[[130 116 119]
 [128 115 127]
 [150 119 105]]
->
[[115 127]
 [119 105]]

[[129 129 143  99]
 [129 136 122 145]
 [114 134 127 118]
 [144 140 127 117]]
->
[[136 122]
 [134 127]]

[[130 151 110 150]
 [129 105 117 118]
 [130 107 119 119]
 [130 151 110 150]]
->
[[105 117]
 [107 119]]

[[147 119 131 129 125]
 [102 124 116 132 128]
 [128 125 121 113 134]]
->
[[124 116]
 [125 121]]

[[130 119 118 149]
 [148 136 133 132]
 [150 131 112 125]
 [152 115 122 138]
 [138 126 125 133]]
->
[[136 133]
 [131 112]]

[[146 110 103 148 106]
 [115 141 119 147 109]
 [126 130 112 150 105]]
->
[[141 119]
 [130 112]]

[[114 148 131]
 [120 122 122]
 [105 126 136]]
->
[[122 122]
 [126 136]]
---
[[117 118 140 110 117 118 116 140 146 113 144 116]
 [137 137 127 146 141 139 129 127 115 145 110 129]
 [115 116 134 107 113 114 122 134 145 109 148 121]
 [125 124 116 123 119 122 140 116 128 122 134 140]]
->
[[144 116 117 118 140 110 117 118 116 140 146 113]
 [110 129 137 137 127 146 141 139 129 127 115 145]
 [148 121 115 116 134 107 113 114 122 134 145 109]
 [134 140 125 124 116 123 119 122 140 116 128 122]]

[[135 135 134 138 140 117 125 111 112 128 132 132 129 125]
 [114 144 145 124 121 129 135 122 105 146 132 141 141 123]]
->
[[129 125 135 135 134 138 140 117 125 111 112 128 132 132]
 [141 123 114 144 145 124 121 129 135 122 105 146 132 141]]

[[122 152 105 121 104 120 151 152 123 150]
 [113 152 104 110 104 114 143 152 116 134]
 [114 104 152 112 152 113 110 105 110 111]
 [143 140 104 140 105 143 106 140 146 105]]
->
[[123 150 122 152 105 121 104 120 151 152]
 [116 134 113 152 104 110 104 114 143 152]
 [110 111 114 104 152 112 152 113 110 105]
 [146 105 143 140 104 140 105 143 106 140]]

[[133 107 133 128 131 149 107 117 129 125 149]
 [124 143 118 125 125 113 143 142 121 137 113]]
->
[[125 149 133 107 133 128 131 149 107 117 129]
 [137 113 124 143 118 125 125 113 143 142 121]]

[[139 146 139 142 139 141 139 139]
 [140 120 139 138 140 138 140 140]
 [129 128 130 129 129 129 130 130]
 [132 139 132 133 132 132 132 132]
 [126 128 126 126 126 126 126 126]
 [137 126 137 136 136 137 137 137]
 [148 123 147 145 148 146 147 147]
 [154 129 154 153 155 153 154 154]]
->
[[139 139 139 146 139 142 139 141]
 [140 140 140 120 139 138 140 138]
 [130 130 129 128 130 129 129 129]
 [132 132 132 139 132 133 132 132]
 [126 126 126 128 126 126 126 126]
 [137 137 137 126 137 136 136 137]
 [147 147 148 123 147 145 148 146]
 [154 154 154 129 154 153 155 153]]

[[130 135 126 115 150 120 134 131 126]
 [127 134 130 121 143 139 151 135 132]
 [152 137 129 113 127 123 138 123 116]]
->
[[131 126 130 135 126 115 150 120 134]
 [135 132 127 134 130 121 143 139 151]
 [123 116 152 137 129 113 127 123 138]]
